Here is a tiny trained network, its code and every weight. The questions are about switching its units off for an input and a class, where a switched-off unit gives its printed mean instead of its output.

import numpy as np


def w(rows, s, z=0):
    codes = np.array(rows[::2]) - 128.0
    scale = np.full(codes.shape[1], s)
    scale[-1] = z or s
    return codes * scale


def norm(h):
    return h / np.sqrt((h * h).mean(-1, keepdims=True) + 1e-5)


def f(y):
    return y / 2 * (1 + np.tanh(0.7978845608 * (y + 0.044715 * y**3)))


def log_softmax(a):
    a = a - a.max(-1, keepdims=True)
    return a - np.log(np.exp(a).sum(-1, keepdims=True))


def net(x, mask):
    res = np.array(x, float).reshape(1, 8) / 4 @ E
    u = 0
    for l in range(4):
        y = f(norm(res) @ A[l][:, :-1].T + A[l][:, -1])
        res = res + np.where(mask[u : u + 7], y, B[l][:, -1]) @ B[l][:, :-1]
        u += 7
    return log_softmax(norm(res)[-1] @ U[:, :-1].T + U[:, -1])


A, B = {}, {}
E = w([
[176,115,117,91,124,81,150,156,82,33],'x0',
[165,178,153,134,109,85,84,150,64,73],'x1',
[176,127,97,87,119,130,221,53,175,60],'x2',
[103,165,63,147,170,228,82,150,87,123],'x3',
[116,167,95,141,89,134,175,78,51,187],'x4',
[111,158,95,70,120,156,76,129,155,175],'x5',
[78,98,132,130,86,157,143,36,189,102],'x6',
[142,148,142,255,41,109,88,113,137,139],'x7',
],0.0087)
A[0] = w([
[202,132,133,83,79,105,226,195,27,209,107],'0.n0',
[75,162,164,138,35,140,92,143,225,151,101],'0.n1',
[81,37,237,137,29,194,107,128,241,131,92],'0.n2',
[82,130,56,112,117,171,136,2,166,182,117],'0.n3',
[156,113,150,162,157,20,100,155,128,39,3],'0.n4',
[186,86,159,82,121,103,192,103,141,100,64],'0.n5',
[189,130,188,11,149,127,103,164,132,87,146],'0.n6',
],0.0063,0.0045)
B[0] = w([
[106,160,52,160,175,129,101,148,66,82,220],'0.n0',
[103,244,76,187,133,107,190,99,160,97,200],'0.n1',
[178,150,150,214,228,51,98,181,117,106,253],'0.n2',
[5,17,194,119,79,153,154,102,176,187,244],'0.n3',
[115,133,65,52,76,217,217,54,113,162,165],'0.n4',
[181,90,2,70,172,138,141,100,152,2,178],'0.n5',
[122,182,25,89,188,22,40,91,188,121,250],'0.n6',
],0.0069,0.0039)
A[1] = w([
[127,83,85,111,78,104,166,119,142,73,56],'1.n0',
[182,60,99,69,132,168,161,131,177,145,2],'1.n1',
[148,81,145,108,81,31,155,26,129,2,104],'1.n2',
[151,187,140,171,64,150,90,146,109,177,27],'1.n3',
[194,78,160,5,171,113,162,152,155,105,143],'1.n4',
[92,132,186,84,161,123,98,206,114,144,217],'1.n5',
[145,140,117,15,153,91,161,162,167,85,143],'1.n6',
],0.0084,0.0028)
B[1] = w([
[93,109,208,60,117,127,171,100,65,114,165],'1.n0',
[82,92,86,81,137,123,217,97,230,21,149],'1.n1',
[160,98,207,145,190,221,151,43,87,133,254],'1.n2',
[162,194,145,74,255,68,82,102,196,95,161],'1.n3',
[57,188,79,128,95,32,150,122,135,114,211],'1.n4',
[185,58,88,170,135,94,172,147,116,150,176],'1.n5',
[58,188,58,104,127,92,54,213,195,156,230],'1.n6',
],0.0087,0.0071)
A[2] = w([
[230,218,66,32,86,122,129,157,53,232,106],'2.n0',
[189,58,134,61,44,143,121,164,127,134,2],'2.n1',
[122,171,156,179,138,136,254,171,36,81,183],'2.n2',
[98,89,184,224,91,124,164,114,177,151,131],'2.n3',
[159,125,104,185,158,47,168,89,139,192,176],'2.n4',
[158,42,112,164,130,62,184,104,82,157,81],'2.n5',
[145,43,169,76,152,130,80,81,196,140,60],'2.n6',
],0.0067,0.0062)
B[2] = w([
[173,178,67,174,154,106,1,101,102,16,193],'2.n0',
[106,109,123,166,117,112,75,93,243,45,105],'2.n1',
[227,18,77,161,98,137,112,164,157,66,227],'2.n2',
[121,94,102,44,151,129,37,149,113,197,226],'2.n3',
[135,112,137,127,102,146,135,175,147,177,255],'2.n4',
[146,90,151,112,115,153,134,125,84,105,142],'2.n5',
[212,207,45,213,131,125,107,134,162,115,130],'2.n6',
],0.0088,0.0045)
A[3] = w([
[76,143,54,82,137,249,51,172,40,80,202],'3.n0',
[77,243,124,150,167,225,58,169,72,75,227],'3.n1',
[111,99,122,93,144,194,130,101,128,119,13],'3.n2',
[191,221,73,191,145,20,145,223,134,117,199],'3.n3',
[128,190,127,35,227,104,212,145,155,83,254],'3.n4',
[110,154,178,188,99,64,185,37,152,148,125],'3.n5',
[48,99,121,81,213,254,115,103,90,150,228],'3.n6',
],0.0074,0.0028)
B[3] = w([
[253,78,146,209,142,96,96,124,74,103,203],'3.n0',
[181,72,39,255,193,50,117,109,74,42,198],'3.n1',
[127,135,151,166,180,49,208,121,129,62,133],'3.n2',
[149,138,67,198,122,144,52,216,60,89,254],'3.n3',
[85,221,119,172,132,37,95,162,179,123,215],'3.n4',
[179,165,171,130,179,98,39,144,74,174,153],'3.n5',
[220,103,236,145,68,127,182,79,138,99,192],'3.n6',
],0.0094,0.0088)
U = w([
[216,62,191,165,140,182,176,39,106,118,174],'0',
[158,161,48,195,199,73,35,190,103,101,223],'1',
[127,71,132,87,167,198,151,213,54,181,5],'2',
[52,107,170,129,100,199,94,124,195,250,162],'3',
[153,140,84,99,72,204,121,168,53,100,2],'4',
[58,173,99,30,139,99,201,80,204,69,80],'5',
],0.014,0.0063)

Each question gives the input, the list of numbers given to net, and the class t.
The units are the neurons (one row each of A and B). Each row of codes is followed by its name. A weight is (code - 128) times the scale printed after its matrix; where a second scale follows, it is the last column's (A, B and U).
mask holds one flag per neuron, layer by layer. A switched-off neuron (its flag False) gives its mean, the last column of its row in B, instead of its output. The means were averaged over made-up inputs and are rounded, as every weight is.
A unit's drop is (log p(t) with every unit on - log p(t) with that unit switched off) / (log p(t) with every unit on - log p(t) with every unit switched off).
The circuit of an input: a set's keep is (log p(t) with only the set's units on - log p(t) with every unit switched off) / (log p(t) with every unit on - log p(t) with every unit switched off). Starting from the 12 units with the biggest drops (on a tie, the unit counted first), units are removed one at a time, each time the one whose removal leaves the highest keep (on an exact tie, the one counted first), for as long as the keep stays at least 0.8.
circuit, biggest first: the units of the circuit, biggest drop first
unit that matters most: the unit with the biggest drop
k most important neurons: the k neurons with the biggest drops, biggest first
k most important neurons of layer l: the k neurons of layer l with the biggest drops, biggest first
drop of u: that unit's drop, to one decimal
input [2,-3,-1,-3,-7,-5,4,3], class 0: circuit, biggest first	1.n2
input [-2,-6,-8,7,3,-3,5,8], class 3: circuit, biggest first	0.n3, 3.n3
input [-2,-2,4,5,-5,4,4,4], class 0: circuit, biggest first	3.n6, 1.n6
input [-3,0,7,-6,-7,-5,1,3], class 0: 4 most important neurons	1.n2, 3.n3, 0.n2, 0.n6
input [2,-6,8,-8,8,-4,2,-3], class 5: 2 most important neurons	0.n5, 1.n1
input [-6,-4,-8,-1,3,7,-2,-1], class 3: 3 most important neurons	0.n3, 1.n6, 3.n3
input [2,-4,3,3,-8,-7,-1,3], class 5: 2 most important neurons	0.n4, 3.n3
input [-6,-4,5,-6,5,-8,-2,-3], class 0: 2 most important neurons of layer 3	3.n6, 3.n5
input [-6,3,-3,0,2,-2,6,-7], class 0: 2 most important neurons	3.n6, 1.n6
input [-8,-7,-7,3,2,5,-1,-4], class 3: 2 most important neurons	0.n3, 1.n2
input [-2,-7,1,-4,-4,-7,0,2], class 0: 2 most important neurons	1.n6, 0.n6
input [5,4,3,-6,-6,2,-3,0], class 5: 3 most important neurons of layer 0	0.n4, 0.n2, 0.n5
input [-5,-4,5,1,5,-4,-7,0], class 0: 2 most important neurons of layer 1	1.n6, 1.n4
input [8,5,6,2,-8,-3,0,3], class 5: 2 most important neurons of layer 1	1.n2, 1.n0
input [2,-8,3,-8,5,-1,3,-3], class 5: unit that matters most	0.n5
input [-8,1,5,-5,-3,3,4,7], class 3: drop of 0.n3	0.2
input [-4,-7,-4,-7,6,0,-1,8], class 3: drop of 2.n3	0.1
input [4,7,-4,1,-4,-7,2,7], class 0: drop of 0.n4	0.2
